Each name stands for a flat space through zero: a line, a plane or more. A row that begins with a name and a colon came from that space; any other row is followed by the name of the space it lies nearest, among the names in its block.
hb-zf: [ -7  28 -16   6  -4 -14  35 -32  16  22  -3 -14  -2  22 -28 -13 -45   2
 -37 -32 -15  40 -25  -2 -37   8 -26]
cj-bc: [-27  19 -15   3  -4  16  14  21  22  -8  25 -20  31   0 -14  10 -35 -25
 -18 -13  17  45 -36 -35 -52  17  -3]
dn-jz: [  4  -9  -9  11  -4  22   8  26  10  -1   5  40  28  15   8  24  14 -11
  30  -5 -21  14 -13 -33  -8  33  -5]
dn-jz: [-17  18 -11  -5   1   8  -4 -24   3   1   0  -7  -4 -19 -10 -17  -9 -15
 -12 -14 -47 -21  22  45 -12 -33 -26]
hb-zf: [ 10  18   2   3   9 -17  16 -14  15 -38 -15 -26   2  19  -9 -32  28  -1
  24   4  43  20  -9  -4 -12  21  14]
hb-zf: [ -2   0  -7 -29 -40  25 -19  -2   9  11  19 -16  16 -33  -1  29 -39 -24
 -35  44   9  -2  -8 -14 -25   4 -15]
dn-jz: [ 11 -34 -34   5  29 -56   4  49 -13 -35  30  59   7 -14  14 -11  23  -5
  47  40  29 -21   9 -42 -19  22  -3]
pf-sn: [ 16   6  29  17 -29  12  24  32  18  34  -6  43 -10  41  34  42 -12   4
 -23 -31  25  56 -33 -51  19  28  23]
dn-jz: [ -7  14 -16  -6  10 -42   8   8   7 -32  19   3 -11 -15   3 -34   2 -17
   2  18  31  -7  10  12 -21 -11  -6]
cj-bc: [ 66  18  17 -12 -51 -73  45 -54   8  55 -26 -15 -46  78 -16  -8 -26  41
 -38  12  20  24 -48  34  57  38 -41]
hb-zf: [-11  21   4   2 -21  -9  14 -42  41 -19 -16 -17  -6 -23  21 -17 -40 -10
 -13   0  43  23  -9  14 -46  38  -4]
hj-jg: [ 24 -34  -2   5   3 -22  11 -18 -21  41 -10  23 -11  19  -8  18 -24  45
 -12   8   4   8 -10 -36  14  29   2]
dn-jz: [ -5  -4  29 -11 -41  41 -37 -13   8  23 -26 -56   1 -56  24  42 -53 -15
 -48  -3  26   8 -13 -23 -33  -4  10]
hj-jg: [-14  21  -8 -15   6  10 -14 -27  -1 -20  -2 -31  -4 -30 -15 -28   6 -18
 -12   8 -11 -21  31  32 -19 -40  -5]
pf-sn: [  1  -5 -16 -29  -5  -5 -32 -23 -13 -17   3 -71  17 -37 -31 -14  -5 -13
   5  43  -7 -42   1  33 -17 -14 -31]
hj-jg: [ 50  39   6   3 -15 -58  35 -33   5  15 -48 -46 -34  44 -23 -30  -1   3
 -31 -33  25  40 -30 -17 -19  -3 -21]
hj-jg: [  5  42 -10  -7 -18 -32   3  16  14 -16  -3 -67   4  -3 -16 -20  -9 -47
 -12 -23  -1   8 -37  19 -40 -22 -46]
hj-jg: [ -3 -20  -5  -8 -17  43 -10   6  -7  33  16 -11  39  18 -25  43 -17   9
   4  11 -46   0 -32  -3  20  24 -20]
pf-sn: [  2   3  14 -28 -12  48 -31  17 -13  -8  12 -57  22  -4 -23  20  20 -12
 -16  37  31   6  -5 -28  12 -24  32]
pf-sn: [ -8   3  26  18 -14 -32  20  47  14  21  22  41 -29  26  47  18 -22   8
 -17 -27  33  22 -28  12  43  10  11]
cj-bc: [ 14 -21  -1  -2  12  -7   5 -42 -14  11 -15  19 -15   3  -7  -8  -1  38
  -4  23  11  -6  25 -12  10  13  18]
hj-jg: [  4  27 -21  -4 -22 -29  26  -4  24   2  14  13   1  13  -5 -12 -22 -25
  -9  -1 -19  10 -19  21 -22  12 -48]
hb-zf: [-10 -16  -4  13  10  21  -9  48 -19  26  14  12  21  12  -6  33   3  -4
  13 -35 -59  -6 -19  -9  16 -13 -15]
dn-jz: [ 14 -26 -29 -22  17   2 -11   9 -34   3  26 -14  29  13 -52   5  17  13
  12  50 -14 -17  -3 -30   8  -2  -7]
cj-bc: [  6  21  27   9 -31  13   8   1  22  17 -18 -21  -1  31  13  17  -3  -6
   0 -36 -14  19 -37  31  27  16 -14]
dn-jz: [  7   4   1 -14   5  -9   1 -13 -15   7   5 -26  -9  15 -26 -11   2  15
 -19  17  15   2   0   2  17 -17   8]
hj-jg: [-22 -17  -4 -15  29  71 -44 -49 -26 -15 -23 -62  27 -53 -38  -4   8   9
  -2  17 -17 -24  44 -16 -34 -31  32]
hj-jg: [  2  41  11  -4 -18 -29  10  24  17 -14  11  -6 -23  18  15 -22  19 -29
  -6 -12   6  -2  -7  51  25 -29 -17]
hb-zf: [  5  35  14  16  16 -65  36 -42  11  -6 -32   0 -64   6  15 -56 -14  17
 -38 -39  51  25  20  17 -14 -22  18]
hb-zf: [ -3  10   8  13  -8   5   0  50  -1  21   2 -15   7  10   5  28 -14 -21
 -18 -48 -12  27 -37 -30 -12 -15  -8]
dn-jz: [ 20   2  11   7 -25 -22  -1 -18   0  39 -36  11 -36 -27  28  13 -40  -3
 -43 -32 -13  -1   6 -10 -22 -15 -21]
hb-zf: [  9   1 -32 -19  18  -4  13 -42 -15  -2  10  -7  13  25 -58 -29  16  18
   6  36 -28 -11  15  11   3  -2 -17]
cj-bc: [ -1  14   2   6 -21  -5  20   6  19  15   9 -11  13  40  -7  10 -15  -2
   7 -19 -21  18 -48  32  19  31 -33]
cj-bc: [-26  22  11 -23 -16  23 -21  69   2 -11  53 -42  14  -9  -1  22  -8 -39
 -38  19  47  19 -25 -16   5 -40  22]
pf-sn: [-17  -9  -7  -7   8  55 -20  -3   5 -30   7  24  25 -32   7   5  25 -14
  22  29  -5 -13  40 -17 -17   1  27]
pf-sn: [-32 -10 -31 -18  30   7 -28   6 -19 -31  32 -36  25 -48 -31 -19  -4 -16
   4  33  -4 -32  21   5 -36 -31  -4]
hj-jg: [ 18  -4  -4  -1  -1   1  13 -39  -3  15 -21   2  -3  13 -18  -3  -8  21
 -11   5   1  15   3 -24 -10  17   3]
cj-bc: [-61  26  26  12 -13  69  -2  32  38 -10  33  14  18  -1  35  24 -13 -24
  -6 -32  -4  25  -8  37  19  -1  28]
hb-zf: [ 19  12  20   4   7 -32  -5 -13  -6 -15 -36 -11 -44 -18  22 -29  22   0
 -11 -14  36  -9  30   3  -1 -35  22]
pf-sn: [ 34   8  -7  12  -9 -45  36 -12 -13  63 -18  38 -35  40 -11   5 -28  19
 -42 -43 -43  21 -13 -18   5 -12 -36]
pf-sn: [-18   3  18  15 -19  35   8 -27  33   6 -17  30  -2 -13  38  16 -28   3
  -7 -19   6  21   6   6 -12  35  16]
hb-zf: [-18 -10  -3  15  22  -8 -15 -15  10 -46 -19 -13   7 -38  20 -29  18  -7
  57  -9  -6 -37  17  46 -19  16  -7]
hb-zf: [-47 -28 -38  -7  15   1 -23 -38  -5   0  26  17  14 -68  -3 -12 -48   2
  13  21 -73 -71  35  79 -23  -2 -52]
hj-jg: [  7   1 -18 -11 -21 -27  14   0   9  13  23  20   1   7  -3   4 -27  -5
 -11  24  -7  -2 -16  11  -2  19 -36]
cj-bc: [-25   8 -35   5  22 -27  38  83 -18  35  86  53  14  68 -38  12 -13  -1
 -18 -20 -49  24 -39  -6  35 -25 -28]
dn-jz: [ -2  34   8  -2 -13  14  13 -36   9  20 -15 -25 -11  24 -20 -12  -8   0
 -28 -30 -35  12  -2  40  11 -22 -16]
hj-jg: [ -9 -10  31  20  13   1  -2  44  -8   4   8  44 -22  20  40  10  32  15
  18 -26   4  -8  10  21  67 -16  34]
pf-sn: [-29 -13  -4 -23  -2  46 -47   3  11 -62  17 -62  48 -60   0   0  13 -29
  40  60  36 -31   5  15 -28  17  14]
cj-bc: [ 30 -21  17 -16 -23  -4 -25 -19  -9  -2 -20 -57  12  12  -9   8  23  16
  42  36  -4 -39 -27  50  51  32 -23]
pf-sn: [  4  -5  -7   1  40  13 -12  16  -9 -68  -4 -25  31  12 -20 -31  87  -6
  77  22  20 -14  14  -9   6   6  31]
cj-bc: [ -1  17 -14   5   2 -14  14 -23  17 -14 -17   6  -9 -29   6 -18 -25 -17
 -24 -10  26  25  13 -39 -71   2   2]
dn-jz: [ 24 -22 -45 -23  -9 -13 -11  23 -13  -5  21 -30  51  -8 -44  19  -8 -24
  19  50 -11  -6 -38 -55 -50  30 -47]
pf-sn: [  7   4  16  12  23  11  16  61 -16   4  21  55 -11  53   7  10  54   9
   0 -15  19  31  10 -49  50 -29  56]
cj-bc: [-32  15 -34   8   1 -47  55 -12  31   6  59  88  -9  39   3 -29 -34  11
   8   7 -41  -4  -3  84  27  34 -50]
dn-jz: [ 43   3   9   9 -10 -57  37  25   6   6  -5  31 -25  48  15   1   7  13
 -10   5  73  48 -31 -63   7  33  19]
[  0 -21 -22 -30  17  -5 -10 -10 -22 -18  39  16   7   2 -29 -18  27  19
  17  79   6 -39  33  21  36  -6   7] => hb-zf
[-19  -9   4  -8 -20  28 -16  19  13   1  23  29   8 -32  31  28 -22 -16
 -12  22   9  -5   9  -6  -4   6   9] => pf-sn
[ 13  11   8  12  -8 -31  26   6  -3  41  -7  -2 -22  36  -5   8 -30  15
 -38 -39   2  34 -33 -16   7  -2  -9] => pf-sn
[ -1 -42  17  15   2  36 -26   5 -12  15 -21  -4  22 -12  16  38   1  21
  35 -13 -23 -17 -11  -7  18  31   8] => dn-jz
[ -8   7 -16   0  29 -36  18   9 -16   0  26   4 -12  24 -26 -27   3  13
  -9  -3  -1   0   2  13  14 -25  -3] => hb-zf
[  9  17  -9   5  -2  15  24  -8  -2  34  -1  66 -16  29  -6   2   9   0
 -24 -26 -61  10  29  -6  12 -30 -10] => dn-jz
[ 24   3 -15   7   4 -27  13  -5  -6   9 -22  -7  -2   8 -16  -6  -4  -3
  -3 -21 -11  14 -13 -35 -35   3 -21] => cj-bc
[-44  -6   7 -16 -15  28 -32   1  16 -19  29 -25  12 -59  24  11 -37 -17
 -11  33  27 -23   6  38 -10   1   8] => pf-sn
[ 14 -11   1  -1   3 -12   7 -22  -8  13 -10  14 -14   6  -3  -3  -5  23
 -10  11  12   3  10 -14   6   8   9] => hj-jg
[ 46 -28 -23  -5  16 -64  23 -77 -22  16 -31  38 -35   8 -19 -36  -3  54
   2  39   4 -23  35  -6   1  25 -13] => cj-bc
[-14  -5 -19   8  18 -16   5   3   1 -12   7   4   9 -14  -3 -11 -12  -4
  12  -7  -5  -3  -1  -3 -30   8 -11] => pf-sn
[  4   3 -28   7  14 -21  -3  39  -8 -14   2 -16  23 -10 -16  -4  10 -35
  24 -24 -34  -7 -19 -22 -46 -12 -39] => cj-bc
[-22  18 -13 -16   9 -36   2 -25   0 -13  29  51 -47 -31  16 -48  -2  -4
 -23  28 -13 -50  69  81  22 -57 -11] => hj-jg
[-17   5 -15   3 -20  27  -6  52  -6  51  25 -19  33   2 -21  53 -52 -31
 -38 -46 -66  22 -52 -30 -30 -19 -45] => hb-zf
[  8  -6 -22 -24   9  38 -25 -25 -19 -14  -6 -18  23 -25 -37  -7  28 -11
   7  38 -31 -27  38 -16 -22 -26  -2] => pf-sn
[  4  16   2  -5 -25 -11   2  34   5  17  18 -25   9  27  -8  16  -7 -20
  -4 -13 -26   1 -44  30  23  -5 -40] => hj-jg
[ -3 -10   8  -3 -12  22  -2  49   6  -2  31  11  25  23   8  33   9  -5
  12  20  25  19 -30 -28  25  25  18] => hb-zf
[  0   2  -5  -7  -5   8 -21  54 -13   0  16 -36  22  -7 -12  21   6 -32
  -3  -7 -11  -1 -26 -25 -13 -27 -14] => hb-zf
[-14   7  -5  -3   1 -11   5  13  17 -30  22 -15  14  -1   1 -11  -3 -11
  14  20  39  10 -18   6 -11  22   4] => hb-zf
[ -4   2  -6  -4 -16 -41   6  36  -6  35  25 -51   1   2 -15  24 -71  -7
 -53 -16  27  31 -67 -29 -27   0 -27] => pf-sn
[ 22  -3  30   2 -11  -3 -13   2 -11  16 -28  16 -39 -15  34   9  11   5
 -24 -10  19  -7  27 -14  20 -31  26] => hb-zf
[-19  26 -13  -9   4 -28  17  31   4  -1  45  46 -29  -9  10 -16 -18 -20
 -52   8  26  13  24 -10 -11 -48  11] => cj-bc
[  0 -20 -19   4  -6 -15  -8  22  16 -31  10  25  24 -29  25   6   2 -23
  49  24   1 -22  -8  -2 -29  44 -26] => pf-sn
[ 29  -6  21  -6   7 -13 -10 -21 -22   3 -34 -47 -22   3 -11  -9  15  24
 -16   7  48   7   4 -29   8 -14  32] => hj-jg

Each name stands for a flat space through zero: a line, a plane or more. A row that begins with a name and a colon came from that space; any other row is followed by the name of the space it lies nearest, among the names in its block.
zz_tr: [-16  -5   2 -48   1   2 -19 -17   9  44  -1  -3 -11  15  -3  20  11  21
  -5  -1  -8   4  10  30  19  -6  30]
qr_pz: [-16  10  52  15   0 -30 -36 -18   4  53   8 -18  41  13   4 -24  25 -50
  31 -23  15 -40 -28 -15 -49  -5 -20]
zp_ff: [ 34 -40 -55 -32  29   7 -26 -18   0  15   5   9 -27  -1  -3  53  -8  25
  10  25  -8  33 -31  36  53   0  30]
zp_ff: [ 33 -30 -34  20  43 -15   4   9 -29 -35  -2  49 -10 -40  -7   8 -62  13
  11  20  23 -11 -20 -15 -36 -12   3]
mf_gp: [ 57 -12  32  20  58  -8   1 -31  -3  10  35   8  26 -24  45 -13 -21 -20
  36 -19  20  -5 -70   6   6   1 -71]
pn_nf: [-20  11  -8  10 -37   0  23   8   5 -29   5  -3 -17 -19 -15  -8 -24   8
 -17   1 -12  16  28  12  -3  -6 -14]
qr_pz: [ -9 -31 -29 -49  34 -16 -34 -23 -13  53 -21  31 -14  19 -24  38   3  25
  11   7  12 -24  -8  -3   0   9  38]
mf_gp: [ 22 -19 -46  61   2 -10 -25  23 -13 -47  12  -6  -8 -31 -10   3 -15 -22
  14  22  -4  10 -19  -3 -12  -8  -8]
zz_tr: [ 25   5  10  15  12  14  18  -1   4 -20  12  -7   6  -5  25  -9   3  -3
   1  -6  -1  13 -16   0  25   8 -32]
pn_nf: [ -7 -46 -66   2  55 -23 -57  -2 -31   0   9  36 -44 -39 -22  26 -30  38
   6  11  -1 -24   8  22  -3 -10   3]
zz_tr: [ 33   0 -11  26  -9   1  62   7  -7 -57  -5  29   4 -23  -6  -5 -55  -5
   2  11  17  17 -20 -29 -18   7 -28]
qr_pz: [ 11  -9 -20 -16  33  20 -18  -7   0  16 -10 -11  -4  39  13  21  61  13
   0  -5  -8  -1 -10 -13  64  37  -5]
zp_ff: [ 11  -6   1   1  10  -2 -16  -3   0  15  -2  -5  11  12   3   6  16 -13
  12   2   5  -4 -19  -7  -1   3   9]
qr_pz: [-12 -23 -21 -23  12 -21 -42 -14  -7  43  -8  11  -7   7 -23  26   1   2
  15   9   5 -16 -10   7 -15  -6  34]
zp_ff: [  1 -28 -59 -19 -15   1 -44   2   6  11   2 -14 -31  -2 -24  46   1  12
   0  34 -22  36   0  45  28 -18  62]
zz_tr: [  1  -7  40 -77  30  -3 -13 -61  18  91  16   1   4  21  22  19  10  20
  14 -27   2  -2 -28  44  41   3 -17]
qr_pz: [ 44 -44 -79 -31  58  18  25  -2 -24 -35 -20  58 -44  -9  -9  51 -36  63
  -9  27   8  19 -10  -7  52  24  15]
pn_nf: [-45  36  43 -25 -23  25   0 -21  33  27  31 -54 -14  18  31 -23  59  20
 -29 -45 -42  14  44  52  81  16 -63]
qr_pz: [ 15  -4   9  20  15 -11  -8  -6  -5   3   6   1  17  -3   7  -7   0 -22
  19  -5  12 -12 -28 -14 -16   3 -21]
pn_nf: [-39  -7 -14 -30 -19 -18 -10 -13  -1  25  -5  14 -23  -6 -33  13 -20  21
  -7   0  -5  -8  27  19 -14  -8  15]
zp_ff: [ -54   49   15   33 -104   14   44   42   21  -63    4  -38  -13  -19
  -20  -38  -13   -7  -45    3  -32   33   78   17  -20  -23    4]
mf_gp: [ 17   7  30  43  38  -5   0   6 -13 -20  17   5  21 -20  31 -37  -2 -16
  11 -20  14 -29 -15 -21 -21   1 -53]
qr_pz: [ -1   1  47  -1  41 -19 -16 -37   0  42  30   3  16 -12  28 -24   0  -7
  22 -39  10 -33 -26  12  -3   3 -73]
mf_gp: [  4  33  61 -21 -17  18  47  -7  17  17 -16 -11  37  41  22 -19  29 -16
  -5 -18  11  -1  -6 -30   2  18  -4]
mf_gp: [  7   4  36 -37   8   1  10  -9   4  29  -1  14  11  -2  14  -2 -25  11
  -1   0  12  -2  -2  17 -23 -26  35]
zz_tr: [-21  -2   8  42  -1 -41 -19   3 -19   3  -6  17  20 -14 -27 -23 -17 -36
  23  -8  24 -50  -9 -42 -80  -2 -22]
qr_pz: [-58  24  65 -59 -10 -16   8 -26   7  69 -10  14  10  18  -6 -20   0  17
 -12 -33  10 -43  39   4 -38  -9   6]
zz_tr: [-13   9  14  20 -13 -19  17   2  -8  -6 -13  14  17   0 -17 -18 -13 -21
   8  -7  18 -26  -1 -39 -48   7 -17]
mf_gp: [ 20  17  49 -22  -7   9  33 -23  18  27  -2  -9  33  28  22  -6  13 -19
  10 -14  12   8 -32 -11  10  12 -14]
zz_tr: [ 31  -3  -9 -17   4  21  27  -8   8  -6  -8  -1   3  21  11  19  11   5
   0   7   1  27 -23  -7  43  21   1]
mf_gp: [-53  34  80 -70 -12   1  17   2   5  55 -20  18  13  15   7 -28 -10  30
 -31 -18  11 -37  64   9 -58 -37  67]
qr_pz: [ 35   3   6  14  49  30  19 -11   3 -27  26 -11  -6  -3  51 -12  26  19
  -4 -26 -11  13 -17   7  82  33 -86]
mf_gp: [ -6  -8  18 -82  25   6   9 -41   9  59   0  22 -15  13   9  23 -10  46
  -7 -14   1   2   3  36  35   0   9]
pn_nf: [-62  18   3  -4 -86 -27  13  -9  16  11  -2 -11 -10  -6 -53  -4 -25 -16
  -7  -3 -11   5  33  12 -39  -9  -5]
mf_gp: [ 51   1  44   9  70  11  25 -15  -9  -6  18  19  25 -11  57 -25  -9   3
  13 -25  22 -16 -40 -14  14  10 -61]
pn_nf: [-14  10   8  69 -29 -10 -84  31  10   2  28 -72  20  -6   9 -23  55 -63
  17   6 -24   0  -4  23 -23 -31  19]
pn_nf: [-21 -15  14 -76  29 -15 -27 -40  -1  90 -19  22   2  37 -12  28  19  21
  11 -12  14 -32  -7   3   0   9  33]
zp_ff: [ -2   2  -1   8 -53  -9 -18   2  19   5  18 -31   1 -17 -12   7 -20 -28
   8  19 -15  37  -8  44 -18 -37  33]
zp_ff: [  8  -6  13   8  26 -12 -22  -3  -9  22  -7   5  22  12   4  -4  17 -20
  20  -4  17 -29 -24 -27 -25   5   3]
pn_nf: [ 28 -19 -48  47  28  13 -18  47 -22 -72  11  10 -26 -48  11  -2 -31  19
 -13  30  -9  15  16  15  -5 -30  29]
zz_tr: [-24  -5  20  -8   8 -27 -17 -16  -4  20  30  17 -14 -49  -2 -16 -56  16
   2 -14   1 -17  15  46 -39 -39 -20]
pn_nf: [-20 -31 -57  24  15 -28 -48   3 -20 -12  14  16 -37 -42 -31  13 -30  15
   6   9  -8 -14  13  21 -16 -13 -11]
zp_ff: [  17   10   36   73   -7  -29  -24   30  -14   -9  -10   -9   62   -1
   -1  -37    5  -83   36    9   33  -39  -40  -62 -106  -20   22]
zz_tr: [ -7  -8 -14  23   1 -13 -15  13 -10 -22  16   8 -16 -40  -7  -8 -37   6
  -2   7  -4  -2  14  21 -27 -27   0]
zp_ff: [-43  -4 -18   6   3 -16 -45  20 -17  14 -22   5  -7  11 -28  -1  27   2
  -6   3   1 -42  36 -23 -36  -2  39]
[ 24 -21   0   6  24 -26   8 -25 -10  -1  24  33  -3 -46   0   1 -70   1
  23  -3  17  -2 -36  18 -26 -17 -41] => zz_tr
[-16  13  22   5  -8  -8   5  -1   0  10  -8  -1  15  12  -4 -15  13 -14
   2 -12   7 -21   5 -23 -21   8 -11] => zz_tr
[ 16 -12   7 -16  31 -17  30 -11 -21   7 -25  55  14   0 -12   3 -40   6
  13   2  38 -32 -21 -45 -47   8   4] => qr_pz
[-45  39  30  16 -39  14  19  34   5 -31  -1 -19  -4  -6   4 -41  10   8
 -37 -11 -16  -7  69   1 -19 -15   5] => zz_tr
[-26  22  36 -62 -12  21  35 -24  20  33  -3  -3  -8  27  13  -1  17  36
 -26 -25 -11   8  31  20  45  15 -12] => pn_nf
[ 14  -6 -10 -34 -24   8  12  -2  11  11 -12   1  -2  11 -10  28 -17   4
  -3  25   0  33  -8  17   3 -15  61] => mf_gp
[ 75 -10 -19  23  22  26  44   6  -1 -52   1   7  10  -3  27  12 -15  -7
  10  18  10  40 -51 -19  38  17 -18] => zp_ff
[-10  17  50 -14  64  12  19   0 -16   2   1  28   4  -3  42 -40   9  39
 -20 -39  13 -50  32 -19   2  11 -44] => mf_gp
[ 25  15  12   6   5  36  28  10  13 -38  23 -21  -9 -12  43 -13   4  19
 -21  -5 -20  38   9  31  57  -3 -25] => zz_tr
[ 11  31  50  31  -3  12  26   7   7 -11  -3 -22  41  25  29 -36  41 -36
   4 -22   9 -13 -14 -43  -1  24 -41] => qr_pz
[-19  11  20   4 -17  -4 -19  -2  10  19   8 -24   8   6   2 -11  21 -16
   2  -9  -9  -4   6  12  -5  -7  -1] => qr_pz
[ -8  29  34 -53 -29  33  64  -7  23   1 -10  -3  -4  23  15  -2   2  32
 -33 -10 -10  30  31  13  41   9   6] => zz_tr
[ 29 -35 -11 -73  82   7 -19 -58  -1  70   5  24 -14  28  24  43  24  44
  17 -19   6  -7 -42  21  81  35 -27] => zp_ff
[ 34 -10 -12  17  34   8  14  -4  -7 -26  11  11  -3 -14  20   0 -10   7
   6  -3   4   7 -23  -5  27  14 -41] => qr_pz
[-37  11 -14  21 -38  -4   6  38  -8 -41  -8   5 -20 -26 -26 -16 -29  11
 -27  14  -9  -3  58   2 -44 -27  34] => zz_tr
[-35  14  17  32  -8 -17 -30  15  -8  11 -10 -14  20  14 -11 -26  37 -31
   6 -13   5 -43  15 -35 -43   5  -4] => zz_tr
[-10  23  14  28 -69   2  17  20  19 -30  13 -33   6 -18  -7 -17 -18 -29
  -9  11 -15  35  14  21 -23 -28  12] => zp_ff
[-29   2   6  -6  -4 -15   5  -2  -7  -1   6  20 -16 -28 -13 -12 -37  20
 -10  -9   1 -16  30  14 -29 -16 -11] => zp_ff
[ 24  -4   4 -38  23  31 -10 -19  18  27  14 -25  -6  23  36  21  40  20
  -4  -5 -19  32 -15  39  81  10   3] => zz_tr
[-38 -18 -16 -50   1 -16 -40 -22   2  49  11   8 -35 -14 -21  23 -18  37
  -7  -1 -15  -3  27  58   5 -24  27] => qr_pz
[-13   2  16   7  -6 -16 -36  -7   4  35   3 -20  19  13  -4  -5  27 -30
  18  -7   2 -17 -14  -2 -20  -4   5] => qr_pz
[ 15 -16   0 -58  31 -17  76 -63 -10  30 -29  72   3  23 -24  26 -41  27
  17 -22  40 -22 -41 -53  11  60 -68] => pn_nf
